Here is a tiny trained network, its code and every weight. The questions are about switching its units off for an input and a class, where a switched-off unit gives its printed mean instead of its output.

import numpy as np


def w(rows, s, z=0):
    codes = np.array(rows[::2]) - 128.0
    scale = np.full(codes.shape[1], s)
    scale[-1] = z or s
    return codes * scale


def f(y):
    return y / 2 * (1 + np.tanh(0.7978845608 * (y + 0.044715 * y**3)))


def log_softmax(a):
    a = a - a.max(-1, keepdims=True)
    return a - np.log(np.exp(a).sum(-1, keepdims=True))


def net(x, mask):
    res = np.array(x, float).reshape(1, 7) / 4 @ E
    y = f(res @ A[0][:, :-1].T + A[0][:, -1])
    res = res + np.where(mask, y, B[0][:, -1]) @ B[0][:, :-1]
    return log_softmax(res[-1] @ U[:, :-1].T + U[:, -1])


A, B = {}, {}
E = w([
[72,178,144,99,119,94,156,90],'x0',
[53,149,95,138,53,72,157,128],'x1',
[104,183,77,72,117,82,137,139],'x2',
[138,3,104,140,137,51,191,39],'x3',
[173,102,40,118,109,112,108,188],'x4',
[172,95,133,131,161,151,115,133],'x5',
[62,123,194,196,71,147,144,101],'x6',
],0.0048)
A[0] = w([
[160,62,116,112,118,152,126,138,216],'n0',
[171,126,165,138,144,149,116,101,184],'n1',
[140,110,167,125,150,166,128,120,180],'n2',
[136,122,141,137,141,138,127,125,162],'n3',
[51,117,166,128,51,125,138,61,210],'n4',
[78,125,136,172,126,110,145,100,193],'n5',
[174,56,91,128,117,143,128,138,174],'n6',
[105,185,131,101,114,145,124,173,255],'n7',
[146,172,63,71,142,93,144,67,171],'n8',
[170,131,203,137,159,174,116,105,168],'n9',
[119,133,123,136,134,136,132,134,130],'n10',
[129,252,116,128,95,151,119,179,249],'n11',
[149,88,83,113,146,103,141,126,218],'n12',
[180,76,96,137,122,115,129,146,162],'n13',
],0.015,0.0013)
B[0] = w([
[162,97,108,150,105,188,101,120,187],'n0',
[138,103,155,117,159,184,158,143,159],'n1',
[126,114,161,114,161,173,161,142,157],'n2',
[123,114,138,127,139,144,139,135,136],'n3',
[95,143,152,150,3,92,218,121,229],'n4',
[126,147,138,134,71,103,182,139,177],'n5',
[189,100,88,169,85,182,83,122,207],'n6',
[66,147,127,146,130,120,77,191,202],'n7',
[111,158,108,50,182,49,137,104,206],'n8',
[109,115,200,103,194,209,175,130,184],'n9',
[113,127,130,131,127,127,122,128,129],'n10',
[17,191,116,170,142,113,18,224,253],'n11',
[186,120,73,111,146,89,100,105,202],'n12',
[172,92,94,184,102,146,74,97,199],'n13',
],0.021,0.0074)
U = w([
[32,211,115,167,139,112,23,236,235],'0',
[245,54,46,193,97,165,56,77,113],'1',
[142,87,208,90,216,212,179,122,76],'2',
[92,157,163,142,11,71,238,103,137],'3',
[165,147,67,4,206,37,119,59,3],'4',
],0.0043,0.00022)

Each question gives the input, the list of numbers given to net, and the class t.
The units are the neurons (one row each of A and B). Each row of codes is followed by its name. A weight is (code - 128) times the scale printed after its matrix; where a second scale follows, it is the last column's (A, B and U).
mask holds one flag per neuron, in row order. A switched-off neuron (its flag False) gives its mean, the last column of its row in B, instead of its output. The means were averaged over made-up inputs and are rounded, as every weight is.
A unit's drop is (log p(t) with every unit on - log p(t) with that unit switched off) / (log p(t) with every unit on - log p(t) with every unit switched off).
The circuit of an input: a set's keep is (log p(t) with only the set's units on - log p(t) with every unit switched off) / (log p(t) with every unit on - log p(t) with every unit switched off). Starting from the 12 units with the biggest drops (on a tie, the unit counted first), units are removed one at a time, each time the one whose removal leaves the highest keep (on an exact tie, the one counted first), for as long as the keep stays at least 0.8.
units of the circuit, in order: the units of the circuit, biggest drop first
k most important neurons: the k neurons with the biggest drops, biggest first
drop when u is switched off: that unit's drop, to one decimal
input [-3,-8,-3,-7,-7,-1,5], class 2: units of the circuit, in order	n9
input [6,-4,-4,0,-7,-5,-3], class 2: units of the circuit, in order	n9, n11
input [-7,6,6,-3,-8,5,5], class 3: 2 most important neurons	n4, n5
input [-4,5,2,1,1,-4,-5], class 4: units of the circuit, in order	n11, n8, n4
input [7,-6,6,6,7,5,-8], class 4: 2 most important neurons	n8, n12
input [1,3,8,7,-6,-1,-4], class 4: 2 most important neurons	n8, n12
input [0,3,3,2,-7,7,-5], class 4: drop when n11 is switched off	0.2
input [8,2,-1,2,-7,-8,-5], class 3: drop when n4 is switched off	0.1
input [0,-1,-6,0,-3,-8,3], class 3: drop when n4 is switched off	0.1
input [-3,-2,3,0,-7,-4,-3], class 2: 2 most important neurons	n11, n4
